Here is a tiny trained network, its code and every weight. The questions are about switching its units off for an input and a target symbol, where a switched-off unit gives its printed mean instead of its output.

import numpy as np


def w(rows, s, z=0):
    codes = np.array(rows[::2]) - 128.0
    scale = np.full(codes.shape[1], s)
    scale[-1] = z or s
    return codes * scale


def f(y):
    return np.maximum(y, 0)


def softmax(a):
    e = np.exp(a - a.max(-1, keepdims=True))
    return e / e.sum(-1, keepdims=True)


def log_softmax(a):
    a = a - a.max(-1, keepdims=True)
    return a - np.log(np.exp(a).sum(-1, keepdims=True))


def net(x, mask):
    ids = ['αβγδεζηθλμξπστφω'.index(c) for c in x.split()]
    T = len(ids)
    res = E[ids] + P[:T]
    u = 0
    for l in range(3):
        q, k, v = (res @ M[l].T for M in (Q, K, V))
        z = softmax(np.where(np.tri(T) > 0, q @ k.T / 4**0.5, -1e9)) @ v
        res = res + np.where(mask[u], z, O[l][:, -1]) @ O[l][:, :-1]
        u += 1
        y = f(res @ A[l][:, :-1].T + A[l][:, -1])
        res = res + np.where(mask[u : u + 4], y, B[l][:, -1]) @ B[l][:, :-1]
        u += 4
    return log_softmax(res[-1] @ U[:, :-1].T + U[:, -1])


Q, K, V, O, A, B = {}, {}, {}, {}, {}, {}
E = w([
[118,116,76,101],'α',
[60,139,74,150],'β',
[113,137,115,134],'γ',
[99,135,133,130],'δ',
[96,122,121,114],'ε',
[121,117,72,97],'ζ',
[67,135,111,142],'η',
[111,131,123,122],'θ',
[69,135,134,148],'λ',
[68,136,135,145],'μ',
[144,133,113,111],'ξ',
[75,128,90,125],'π',
[69,142,156,152],'σ',
[97,128,105,123],'τ',
[134,131,185,114],'φ',
[250,164,122,203],'ω',
],0.02)
P = w([
[127,125,166,187],'0',
[176,35,9,196],'1',
[126,58,224,134],'2',
[102,189,91,37],'3',
[155,72,227,92],'4',
[142,219,125,64],'5',
[183,91,216,72],'6',
[126,223,124,97],'7',
],0.013)
Q[0] = w([
[153,59,89,135],'0.h0',
[86,148,157,95],'0.h0',
[153,112,170,255],'0.h0',
[39,204,192,195],'0.h0',
],0.0078)
K[0] = w([
[138,94,139,81],'0.h0',
[253,183,129,116],'0.h0',
[150,49,166,158],'0.h0',
[19,192,168,185],'0.h0',
],0.0067)
V[0] = w([
[168,43,148,126],'0.h0',
[212,187,48,58],'0.h0',
[101,92,74,149],'0.h0',
[176,254,149,70],'0.h0',
],0.0075)
O[0] = w([
[136,111,170,138,250],'0.h0',
[83,135,101,153,118],'0.h0',
[151,197,153,187,159],'0.h0',
[86,108,254,126,5],'0.h0',
],0.0098,0.0013)
A[0] = w([
[70,154,88,65,3],'0.n0',
[66,91,84,124,141],'0.n1',
[114,107,105,79,226],'0.n2',
[129,5,172,230,76],'0.n3',
],0.011,0.0042)
B[0] = w([
[143,77,90,124,171],'0.n0',
[195,66,185,66,177],'0.n1',
[124,180,246,178,197],'0.n2',
[155,110,89,108,254],'0.n3',
],0.012,0.0052)
Q[1] = w([
[24,254,14,112],'1.h0',
[48,154,58,119],'1.h0',
[88,182,154,33],'1.h0',
[108,65,45,143],'1.h0',
],0.0086)
K[1] = w([
[2,29,115,222],'1.h0',
[51,142,69,73],'1.h0',
[134,98,176,6],'1.h0',
[182,171,80,163],'1.h0',
],0.0092)
V[1] = w([
[70,114,17,158],'1.h0',
[3,120,188,27],'1.h0',
[76,177,163,169],'1.h0',
[20,128,128,182],'1.h0',
],0.0054)
O[1] = w([
[89,254,105,142,88],'1.h0',
[148,183,60,31,8],'1.h0',
[72,55,146,162,91],'1.h0',
[247,141,72,89,53],'1.h0',
],0.0075,0.011)
A[1] = w([
[49,1,135,160,90],'1.n0',
[84,112,214,87,252],'1.n1',
[76,168,135,131,91],'1.n2',
[146,130,216,178,66],'1.n3',
],0.0098,0.0022)
B[1] = w([
[183,109,157,65,221],'1.n0',
[169,149,90,207,216],'1.n1',
[246,85,139,49,133],'1.n2',
[58,111,117,151,254],'1.n3',
],0.012,0.014)
Q[2] = w([
[95,74,93,93],'2.h0',
[171,138,133,58],'2.h0',
[99,109,254,91],'2.h0',
[82,27,126,98],'2.h0',
],0.0074)
K[2] = w([
[205,183,72,170],'2.h0',
[175,188,2,4],'2.h0',
[244,168,127,87],'2.h0',
[92,154,178,131],'2.h0',
],0.0072)
V[2] = w([
[226,101,245,24],'2.h0',
[213,187,99,123],'2.h0',
[180,95,132,154],'2.h0',
[208,198,195,96],'2.h0',
],0.011)
O[2] = w([
[131,150,153,141,153],'2.h0',
[154,90,91,61,32],'2.h0',
[165,248,125,88,254],'2.h0',
[108,134,91,203,70],'2.h0',
],0.011,0.013)
A[2] = w([
[34,92,173,148,3],'2.n0',
[138,125,254,246,17],'2.n1',
[201,52,130,242,23],'2.n2',
[122,113,213,113,124],'2.n3',
],0.0077,0.0035)
B[2] = w([
[254,131,142,116,134],'2.n0',
[25,67,48,44,251],'2.n1',
[155,211,211,6,167],'2.n2',
[240,64,102,179,166],'2.n3',
],0.0079,0.024)
U = w([
[220,170,162,69,200],'α',
[98,208,94,63,128],'β',
[47,141,131,174,254],'γ',
[112,127,142,123,75],'δ',
[115,129,118,110,84],'ε',
[116,130,116,99,70],'ζ',
[110,127,136,114,83],'η',
[111,110,167,166,158],'θ',
[103,109,205,193,174],'λ',
[113,122,184,156,101],'μ',
[111,127,191,142,107],'ξ',
[75,93,198,62,100],'π',
[113,136,147,120,78],'σ',
[113,122,148,132,99],'τ',
[113,130,117,105,76],'φ',
[116,104,9,86,121],'ω',
],0.011,0.0076)

Each question gives the input, a string of symbols that net reads in full, and the target symbol t.
The units are the heads (4 rows each of Q, K, V and O) and the neurons (one row each of A and B). Each row of codes is followed by its name. A weight is (code - 128) times the scale printed after its matrix; where a second scale follows, it is the last column's (O, A, B and U).
mask holds one flag per unit, layer by layer, with each layer's heads first. A switched-off unit (its flag False) gives its mean, the last column of its rows in O or B, instead of its output. The means were averaged over made-up inputs and are rounded, as every weight is.
A unit's drop is (log p(t) with every unit on - log p(t) with that unit switched off) / (log p(t) with every unit on - log p(t) with every unit switched off).
The circuit of an input: a set's keep is (log p(t) with only the set's units on - log p(t) with every unit switched off) / (log p(t) with every unit on - log p(t) with every unit switched off). Starting from the 12 units with the biggest drops (on a tie, the unit counted first), units are removed one at a time, each time the one whose removal leaves the highest keep (on an exact tie, the one counted first), for as long as the keep stays at least 0.8.
circuit, biggest first: the units of the circuit, biggest drop first
most important unit: the unit with the biggest drop
top k neurons: the k neurons with the biggest drops, biggest first
k most important neurons of layer l: the k neurons of layer l with the biggest drops, biggest first
input ω λ ω α φ σ τ η, target α: 3 most important neurons of layer 1 => 1.n3; 1.n1; 1.n2
input ω ω ω τ ω λ, target α: circuit, biggest first => 2.n1; 1.h0
input ω δ ω ω φ τ, target α: circuit, biggest first => 2.n1
input φ ω γ ω τ δ, target α: top 3 neurons => 2.n1; 1.n3; 1.n2
input φ β η φ τ π, target α: top 4 neurons => 2.n1; 1.n3; 0.n2; 1.n1
input ω ω τ β φ ξ, target α: top 4 neurons => 2.n1; 1.n3; 1.n1; 0.n2
input τ δ ω λ μ ω ω γ, target α: circuit, biggest first => 2.n1; 1.h0
input β μ ω ω μ ω β, target π: circuit, biggest first => 1.h0; 0.h0; 1.n0
input ω ω ω α μ ω, target γ: top 2 neurons => 1.n0; 2.n2
input ε φ μ σ φ, target α: top 2 neurons => 1.n1; 2.n2
input φ τ φ σ, target α: top 3 neurons => 2.n1; 1.n3; 0.n0
input τ φ ω τ η ω ξ ε, target α: 2 most important neurons of layer 1 => 1.n3; 1.n2
input μ β τ ω ω ω ξ, target π: top 2 neurons => 2.n1; 1.n1
input τ ξ λ π θ γ, target α: circuit, biggest first => 2.n1
input ω μ ω ω β θ, target α: top 3 neurons => 2.n1; 1.n3; 1.n2
input μ μ μ τ ω, target π: top 4 neurons => 2.n1; 1.n3; 2.n2; 1.n1
input φ φ ω ξ, target α: top 3 neurons => 1.n3; 2.n1; 0.n1
input ω ω ε θ γ ω β τ, target α: top 3 neurons => 2.n1; 1.n3; 1.n1
input ω ε φ τ ω η, target α: top 3 neurons => 2.n1; 1.n3; 1.n2
input ξ γ ω λ, target α: top 4 neurons => 2.n1; 1.n3; 0.n2; 0.n1
input φ ω ω θ φ ε, target α: circuit, biggest first => 2.n1
input φ ω ξ ξ β α, target α: top 2 neurons => 2.n1; 1.n3
input θ ω γ φ ω μ τ δ, target α: circuit, biggest first => 2.n1; 1.h0
input ω τ μ ω, target β: top 2 neurons => 1.n0; 2.n3
input ω ω ξ ζ, target α: 2 most important neurons of layer 0 => 0.n1; 0.n2
input ω ω ω ω ω π, target α: 2 most important neurons of layer 1 => 1.n1; 1.n3
input φ ε ω β φ ζ, target α: 2 most important neurons of layer 0 => 0.n2; 0.n1
input ω τ ω φ ω φ ω β, target α: 2 most important neurons of layer 0 => 0.n1; 0.n2
input φ λ ω ξ φ β β, target α: most important unit => 1.h0
input ω ζ ω ζ σ θ, target α: 2 most important neurons of layer 1 => 1.n3; 1.n2
